Rows and whether each has a hidden trait (one of two labels; each part has its own)
In the rows, zero is written as 128.
[130 133 121 124 123 128 135 255 133 125 135 131 133 120 127 140 127 148
 116  35 217 141 114 133 134 126 141 113 146  99 120 125 131 130  67 128
  66  82 125 195 161 130 131 125 128 140 155 103 102 143 124 122  29 129
 130 124 128 123 142 126 138 135 154 136 114 117 130 133 116 139 131 121
 104 138 122 212 128 138 127 105 122 135 118 143 112 100 153 178 152 169
 138  83 133 135  90 116 140 137 145 130 134 127 133 146 137 116 160 120
 125 199 127 194 140 136 124 123 142 142 129 147 107 114 121 126 133 151
 127 133 113 130 110 124 129 119  83 130 120 139 124 143]
Sibam
[141 142 149 150 128 118 144 182 116 123 129 133 135 132 116 173  87 176
 101  97   1 143  84  15 129 128 116 185 130 127 135 115 112 141 122 123
 146  18 141 150 140 132 127 126 122 112  46 145 143 112 143 132 146 122
 132 135 114 136 170  97 116 139  86 128 132 163 123 122 123 168 119 127
 164 157 125  55 117 130 170 148 133 122 137 103 123 172  73 161 150  43
 124  75 125 134 145 136 126 134 164 122 114 131 120 109 136 116 162 149
 134 217 119 170 166  76 135 113 121 123 147 183 114  90 121 126 133 193
 125 145 119 138 126 139 131 135 148  94 125 128 183  88]
Mit
[136 144 155 132 146 121 176 207 126 126 138 120 130 144 149 161 142 148
 127 174  32 155 123 165 112 140 137 115 127 128 144 141 172 129 147 110
 170 216 118 146  79 128 139 131 130 125 135 124 154 152 146 115 185 134
 127 125 140 156 109  34 131 129  84 139 165 139 134 118 143 150  75 108
 123 144 142 106 127 137  87 118 145 138 140 114 122 106 168 165 118 100
 108 175 135 125 125  29 134 124 137 143 128 116 138 155 137 122 126 118
 138 140 139 202 121  99  96 111 135 117 137  85 150 125 146 124 127 191
 120 120 125 133 137 115 122 147 163 113 106 126 139 144]
Sibam
[140 139 148 146 131 115 131 255 125 117 133 130 135 131 110 163 130 182
 104   1  37 135  75  48 140 135 131 170 140 100 128 127 100 144  62 123
 112  52 138 160 131 133 136 131 123 119 112 114 125 131 137 135 125 132
 133 130 125 131 165  95 123 138  91 143 136 140 128 128 123 148 130 134
 137 148 117  75 128 141 167  99 131 133 118 125 120 139 104 198 133  29
 126  75 137 135 108  76 136 121 144 132 115 132 118 118 132 114 165 145
 128 174 121 176 189  93 113 107 126 132 141 213  98  92 124 121 132 160
 126 148 116 129 109 140 129 130 128 124 119 128 155  91]
Mit
[136 136 159 152 134 116 164  50 113 130 122 119 134 142 128 155  95 159
 101 182   1 138 101  87 117 134 121 168 113 168 150 126 123 134 158 121
 181  57 120  84  94 126 123 126 126 116  34 162 149  96 140 124 189 117
 129 131 130 143 153  95 113 134  61 123 170 168 124 121 139 195 113 127
 165 149 139  25 113 120 135 142 140 128 145 106 138 181  89 101 143  40
 116 155 122 128 162 144 122 132 147 140 119 114 116 139 130 122 110 146
 139 139 124 116 120  89 142 122 118 119 129 152 139 101 132 134 127 167
 130 128 123 140 138 134 127 145 172 107 127 123 168 107]
Mit
[137 129 173 168 138 109 230   9 114 130 132 122 141 143 139 171  95 176
  98 176   1 138  77 118 115 136 119 156 101 178 142 120 142 139 149 120
 163  85 136 112 108 126 124 122 128 113  53 166 149  57 149 119 218 116
 128 132 129 152 130 110 127 136  89 132 190 163 124 125 155 211 109 112
 157 165 116  39 121 126 146 139 132 136 152 110 139 141  67 118 158  39
 127 121 114 127 189 141 131 152 154 158 110  91 115 173 127 126 120 147
 150 162 128 103 124 119 163 138 127 129 125 128 144 102 140 131 125 177
 135 116 127 157 123 129 122 141 164  86 130 122 211 132]
Mit
[139 138 146 152 131 120 141 221 120 121 129 130 137 131 114 162 108 178
 102  41  40 138  82  69 131 131 128 173 136 122 134 119 104 141  88 124
 118  21 132 160 139 132 128 127 124 122  84 131 124 126 138 131 120 126
 132 130 125 132 170  99 122 140 101 135 137 150 124 127 123 174 131 129
 144 151 122  88 120 130 169 120 132 131 126 119 119 161  94 167 143  60
 128  78 130 134 123 116 133 131 151 134 117 124 123 126 134 113 155 144
 132 202 120 167 163  89 129 115 125 132 138 193 100  94 122 125 132 174
 127 144 117 133 114 136 129 130 131 111 120 130 176 103]
Mit
[123 137 118 121 121 138 118   1 124 131 120 135 113 133 123 101 149  93
 142 240   1 131 194  90 122 122 130 140 125 129 132 142 110 128 182 128
 192 169 140  82 100 127 130 133 125 112 119 155 145 194 128 133 198 141
 127 126 131 137 115  87 117 121  72 121 108 137 128 124 128 105  96 147
 144 112 126  70 138 126 103 151 159 118 118 118 125 170 131  77  85 205
 106 166 124 129  91  93 107 103  80  92 132 144 135  68 128 125 110 141
 129  49 130 150 140  96  94 121 101 102 129  71 147 142 128 118 123 132
 114 142 136 103 158 128 128 133 147 124 124 120 105  87]
Sibam
[135 133 152 146 131 117 157 255 128 123 137 127 141 133 122 168 122 186
  93   4 102 140  68 133 136 136 141 148 130 123 135 128 118 139  63 121
  83  34 124 158 131 130 131 126 126 126 114 120 111 103 140 123  84 124
 132 127 130 137 157 112 132 140 108 144 160 139 129 131 127 155 119 125
 128 154 125 123 124 136 146  88 125 141 125 137 123 128 111 191 153  40
 134  99 134 132 105  97 143 139 157 148 125 111 124 161 137 115 154 134
 136 189 121 171 145 113 135 122 141 140 127 188 109  94 127 127 131 167
 131 141 108 141 102 128 126 132 123 121 121 135 159 132]
Mit
[125 135 117 113 131 130 141 255 135 125 135 128 125 127 136 122 154 113
 128 132 176 138 148 143 126 127 142  98 141  95 119 135 155 127  76 127
 108 212 140 169 134 128 135 128 132 132 187  94 121 162 122 125  88 140
 126 124 132 126 102  92 138 126 149 138  98  97 134 127 128 128 115 113
  93 120 122 178 141 145  96 107 124 132 121 139 114  67 180 157 117 200
 125 111 133 132  98  59 134 127 120 125 139 133 130 134 134 125 136 112
 122 126 136 175 142 141  95 127 131 129 131  85 120 145 132 116 128 118
 122 122 127 121 124 119 125 121 100 133 118 130 122 151]
Sibam
[120 135 105 119 114 141 103  82 126 126 118 137 115 121 112  87 143  93
 137 162  46 127 191  79 133 115 131 145 137 110 124 133  86 129 146 136
 141 116 145 105 144 129 125 133 124 120 117 140 121 201 116 141 130 142
 127 125 127 118 138 123 119 125 111 121  79 126 125 131 113 129 129 151
 135 112 113 105 139 129 130 149 149 117 108 126 114 164 129  88  92 245
 118 107 124 135  78 125 111 106  82  81 130 151 131  54 128 122 134 143
 121  85 124 163 145 105  94 124 101 113 133 107 112 138 114 118 127 125
 117 150 134 103 148 132 131 122 109 132 126 122 104  80]
Sibam
[140 139 160 141 147 117 187 220 131 126 144 125 135 144 147 184 145 168
 129 107  60 152  94 184 115 145 138 112 125 127 139 139 174 131 137 109
 147 195 114 174  84 128 143 131 129 128 153 121 150 129 152 110 178 130
 129 127 139 162 110  50 138 131  99 145 182 141 134 121 147 119  74 108
 119 152 138 127 128 137  97 102 143 143 138 122 129  90 165 196 140  66
 116 165 139 122 127  35 141 131 142 157 124 107 140 179 135 123 136 120
 143 166 138 193 124 121 112 108 147 125 128 104 153 114 148 126 127 196
 122 119 119 139 121 114 121 144 157 112 106 131 139 150]
Mit
[113 122  96 109 113 153 107 122 139 137 121 145 123 117 129  94 142  70
 130 152 226 126 199 228 126 119 149  88 141 122 124 135 116 118 102 133
  87 163 126 129 150 126 122 125 133 147 196 111 104 186 105 136  82 142
 126 116 139 118 101 161 134 115 167 121  85 100 130 132 125  53 116 140
  93  99 147 205 139 132  83 114 133 127 108 147 114 103 190  99 117 255
 132 118 124 127  79 133 127 122 110 102 158 129 135 125 122 137 110 111
 120  88 129 114  78 171  96 143 133 135 112  40 111 174 124 128 125  92
 126 123 133 115 139 117 128 107  89 145 129 130  38 172]
Sibam
[129 142 138 128 129 128 151 196 124 123 129 122 127 129 128 131 138 144
 117 140  58 144 130 106 125 126 138 135 137 113 132 133 129 133 108 124
 132 129 135 150 125 128 132 130 126 126 107 117 124 160 134 123 103 134
 128 126 127 133 143  79 125 134 107 135 124 131 130 125 123 181 120 123
 133 135 118 127 130 140 118 121 137 132 125 124 111 130 141 143 117 146
 117 113 129 135  92  89 128 123 129 120 129 133 131 116 140 110 136 132
 134 149 128 217 154  88 106 118 119 122 139 123 116 114 125 119 131 162
 121 139 121 122 131 127 128 133 122 116 116 128 150 112]
Sibam

[ 99 116 107 109 105  92  99 112  85 106  90  67 108 102 116 117  97 113
 120 115 123 115  97 119 125 127 132 127 130 126 137 126 138 136 131 133
 131 142 131 129 129 137 139 133 135 131 134 143 135 133 139 137 149 139
 150 150 142 143 153 157 141 152 161 151 152 143 173 168 162 220 182 193
 150 164 162 152 166 160 157 161 165 177 137 152 140 144 140 127 132 122
 110 115 124 112  97  93 103  93 109 108 103  95 105  44  93  91  63  87
  91  59  67 102  66 102  88  85  99  89  91  85 120 114 116 105 119  91
 125 121 126 129 119 118 126 120]
kasi
[ 98 114 111 105 108  96 100 112  93 114  97  79 114 112 121 123 119 132
 130 124 129 122 123 125 130 128 136 133 130 134 136 129 147 149 139 139
 142 158 152 150 167 163 193 150 154 188 169 187 163 155 170 160 172 144
 157 148 134 134 125 123 115 111 104 105  95 108  79  83  91  36  50  79
  86  74  94 100  83 112 105 111 113 100 125 124 118 127 117 120 128 122
 123 130 129 133 127 141 149 141 142 145 136 149 145 185 169 171 174 159
 161 193 191 159 237 157 160 166 149 161 152 171 138 148 138 131 126 116
 125 124 126 108 115 107 117 100]
vura
[102 108  99 104 112  99  79 112  97 121 112  57 113 104 116 117 131 130
 128 118 125 126 137 125 130 128 130 133 128 138 127 132 142 144 131 129
 135 142 149 145 158 152 180 143 149 190 170 191 173 163 184 169 175 155
 169 156 145 142 141 140 135 133 127 130 118 117  99 103 100  44  78  74
  92  75  89  98  67  95  86  98  91  61 118 101 106 110 111 118  89 113
 116 121 112 125 128 108 129 119 122 134 124 132 131 158 142 141 154 143
 153 168 183 150 200 157 165 176 157 186 181 207 146 162 155 166 139 177
 147 155 135 139 147 125 126 126]
vura
[ 95 116 109 108 110  96 107 117  96 125 108 118 119 118 125 125 133 144
 134 124 129 122 124 123 132 130 143 139 141 157 159 142 198 212 174 164
 159 185 172 156 164 152 155 129 131 124 110 116  97  99  93  50  88  89
  85  78  88 108  84  94 109 108 112 124 116 121 126 129 133 139 138 162
 126 125 146 146 136 158 152 165 190 194 145 171 177 169 175 150 188 149
 155 149 134 134 124 125 128 116 117 123 106 108 114  90 111 104  81  92
 106  63  89 106  75 101  86  86  97  93 116 105 128 140 138 142 135 171
 173 191 162 202 221 174 161 196]
vura
[104 111  99 108 108  95  87 112  95 111 105  68 115 112 119 121 117 122
 127 125 128 127 129 129 131 129 134 128 132 133 134 130 140 142 137 137
 135 141 147 147 150 148 168 143 145 173 164 180 173 157 172 181 177 159
 171 170 156 148 162 158 138 140 140 133 128 127 121 117 114  84  76  86
  97  87  90  93  71  91  83  96  59  49 112  94  90 100  89 106  82 106
 100 110 117 118 114 117 121 125 125 127 126 129 128 130 131 135 133 130
 138 147 150 142 181 149 160 167 157 174 168 203 147 167 161 174 150 187
 167 171 148 173 163 146 137 145]
vura
[ 99 120 113 113 102  91 108 115  87  99  77  75 106 108 118 120  81 108
 118 116 121 109  84 116 123 126 130 124 130 120 139 122 134 133 131 137
 136 148 125 124 129 138 136 133 136 132 130 132 129 127 127 131 144 140
 146 147 137 140 145 133 137 143 146 136 138 139 168 156 158 208 161 190
 138 155 157 148 173 166 170 167 180 221 143 161 152 164 175 141 198 151
 149 150 158 135 124 136 137 141 137 125 125 115 120  75 115 114  77  92
  94  71  61 104  77  98  80  71  91  73  71  59 113  98 102  84 106  43
 106  90 114  88 102 106 118  95]
kasi
[106 110  96 108 105  94  88 112  94 104 106  54 113 107 118 119 107 111
 121 122 125 126 123 130 128 129 131 129 134 131 135 131 141 144 140 138
 130 127 133 139 133 134 142 135 134 140 142 141 145 139 146 167 150 147
 154 156 148 144 168 170 152 162 167 157 164 145 177 168 156 197 171 161
 148 157 143 139 148 134 136 128 121 120 124 119 106 104  97 107  64  91
  65  73  91  89  80  56  76  94  98  98 104  95 105  59  94  96  91 104
 104  97  92 115  89 117 113 115 120 116 117 115 124 123 126 130 131 136
 123 131 130 139 131 138 133 139]
kasi
[102 114 104 108 105  94  93 114  93 105  98  73 113 112 122 123 105 118
 124 126 128 124 119 127 131 129 137 130 134 130 140 128 140 139 136 138
 134 145 131 136 140 142 149 138 141 151 151 157 156 147 160 169 173 155
 173 176 160 155 177 176 149 159 166 145 147 137 153 145 142 151 118 132
 117 116 112 107 101 108  98  98  60  53 111  91  68  85  63  85  39  81
  61  82 105  96  89  90 102 119 119 118 120 117 121 103 124 126 112 119
 121 128 114 125 147 132 130 137 134 143 132 170 137 143 145 159 145 169
 168 168 153 179 175 161 144 173]
kasi
[104 111  99 111 108  97  85 112  90 111 103  53 111 103 112 116 113 116
 121 116 123 122 122 125 127 128 130 130 130 133 133 131 139 136 133 127
 134 134 135 133 137 136 142 134 136 145 138 147 147 141 148 158 156 146
 159 157 150 153 165 168 148 166 170 162 161 144 175 167 159 198 177 161
 148 148 149 141 139 136 137 131 124 110 124 114 106 105  91 102  55  88
  62  71  87  88  87  59  79  91  99 101 100  96 106  70  98  99  88 105
 111  92 102 117  94 117 110 114 121 116 120 112 127 126 128 125 128 135
 132 136 133 138 141 133 135 144]
kasi
[100 111 103 103 113  99  90 114 101 128 116  84 117 110 121 121 142 140
 132 121 127 126 131 124 130 129 133 135 132 145 136 139 168 176 154 149
 150 174 179 180 191 175 205 146 146 169 149 159 136 130 134 101 111 105
  96  85  90 101  68  71  94  86  80 103  95 110  95 108 113  91 119 133
 125 113 131 136 119 136 134 139 156 146 135 142 158 148 154 150 185 155
 185 179 156 169 177 193 176 148 147 151 134 143 135 157 134 126 124 117
 124  86 119 114  80 108  90  92 100  82 107  64 115 109 103  86  97  64
  99  97 109  79 112 104 118 118]
vura
[102 113 100 109 104  93  89 114  93 105 100  71 113 113 121 123 107 119
 124 129 129 126 123 131 130 130 135 130 133 129 139 130 138 141 138 140
 134 142 134 143 140 144 156 142 142 154 155 160 166 150 159 178 172 159
 174 172 160 154 171 174 146 154 157 143 139 134 137 138 132 133 112 120
 111 106 100 104  91  97  90  85  55  41 109  84  73  86  70  92  49  87
  70  88 112 105 100 101 111 125 121 118 123 119 125 111 124 128 121 124
 124 125 125 130 153 137 144 145 136 153 143 181 141 150 153 163 149 187
 171 176 154 186 176 164 150 168]
kasi
[123 113 102 107 107  94  88 110  86 106  95  47 106  98 111 111  95 104
 114 104 115 112  91 111 118 124 117 123 121 121 126 125 125 125 125 127
 130 135 131 133 128 128 138 131 133 142 133 139 134 134 141 134 138 134
 137 135 131 133 137 139 133 138 144 137 136 133 148 145 145 175 158 160
 143 151 156 148 162 154 161 163 181 197 144 169 179 165 184 158 225 171
 190 179 165 161 163 179 165 155 151 146 141 145 137 157 137 136 126 124
 125 113 111 121 110 116 107 102 108  96  89  68 113  95 100  84 104  43
  82  73  97  63  67  86 103  72]
kasi
[101 110 103 105 110  99  81 110  96 114 105  36 110  92 108 111 115 114
 120 102 116 116 109 115 122 125 120 128 121 131 122 129 130 133 124 121
 129 134 137 132 141 134 141 131 131 144 136 148 135 139 141 135 142 135
 145 141 133 139 141 144 136 147 155 154 151 136 156 161 155 191 188 181
 157 160 166 164 168 162 164 170 187 183 142 157 169 154 153 146 165 150
 148 139 126 132 128 123 122 112 114 121 109 107 113  90 101  93  83  96
 104  53  79  99  31  95  73  70  91  67  91  43 110 104 100  82 104  77
  97 100 111  92 108 107 117 111]
kasi
[ 96 119 111 106 108  93 104 112  82 107  82  67 103  97 111 113  92 114
 118 103 117 106  82 106 119 124 124 125 121 125 131 124 132 132 119 125
 136 142 130 118 134 137 137 131 133 137 130 145 133 129 141 122 149 131
 146 142 133 138 137 142 131 139 146 140 136 133 155 153 152 198 156 194
 137 146 160 152 160 165 165 166 189 209 145 178 170 168 179 150 205 159
 169 167 157 149 139 155 153 143 141 137 124 125 126 110 129 121  97 101
 112  79  90 110  86 103  88  77  90  74  81  53 112 104  99  79  97  39
  91  80 106  67  88  94 111  86]
kasi
[ 94 115 112 104 112  97 105 114  91 122  97  93 112 107 118 120 130 142
 133 118 127 117 121 117 129 127 134 134 127 137 136 131 148 158 134 131
 148 169 165 157 181 176 211 151 157 196 166 193 152 146 168 125 153 126
 138 115 110 120  88  93  98  89  77  94  81 100  74  86  98  58  78 122
  99  88 118 121  91 131 119 132 134 127 131 138 130 138 129 126 142 129
 142 148 139 149 148 173 176 152 157 165 145 168 157 226 182 174 171 142
 156 145 165 139 167 129 115 122 116 114 126 111 125 132 123 100 105  77
 105 109 113  85 102  93 110  89]
vura
[111 107  90 111 102  98  85 117 109 107 123 111 130 141 136 136 120 119
 129 148 136 142 147 148 138 134 150 136 159 150 172 148 204 213 215 196
 151 171 162 184 152 143 146 132 124  94 104  72  87  95  62  86  61  94
  72  83 105 103 104 103 123 113 112 111 124 132 128 124 127 134 129 115
 141 157 138 136 173 144 159 155 171 205 141 164 171 158 179 153 181 157
 152 137 139 124 120 112 103 122 117 103 124 108 112  58 105  95  87 104
  91  89  69 104  52 108 115 105 119 118 108 127 128 122 139 165 157 206
 176 184 162 214 180 183 154 172]
vura
[ 98 113 101 111 104  98 100 120 107 116 111 119 127 135 134 134 123 132
 131 138 134 131 135 138 138 134 158 142 161 158 182 149 218 216 197 178
 151 168 150 151 136 131 112 118 113  68  79  59  72  81  68  68  79  99
  86  99 110 118 113 114 125 121 123 125 127 131 135 136 137 166 144 154
 141 153 151 148 173 160 163 168 177 200 140 162 152 143 149 131 142 126
 110 115 124 111  98  94 103 113 112 109 110 101 110  70  98 101  81  95
 101  85  86 115 115 122 132 144 138 167 158 218 152 167 174 192 162 212
 183 177 150 171 147 138 131 122]
vura
[ 98 114 106 106 114 100 107 118 105 130 113 120 122 121 126 125 140 144
 134 123 129 123 135 126 135 133 154 147 153 171 173 150 220 218 174 155
 151 162 154 129 143 127  98 109 108  74  79  76  69  92  86  55  90  99
 103  96 105 121 110 116 118 126 131 136 128 125 133 142 145 162 164 180
 143 140 164 161 157 166 164 173 194 176 142 153 156 145 130 125 124 112
 105 108 105 110 103  89 105  99 104 115  96  94 108  82 104  98  85  96
 114  73 117 121 132 128 130 151 148 175 187 236 158 189 178 187 153 212
 169 184 146 147 158 120 126 122]
vura
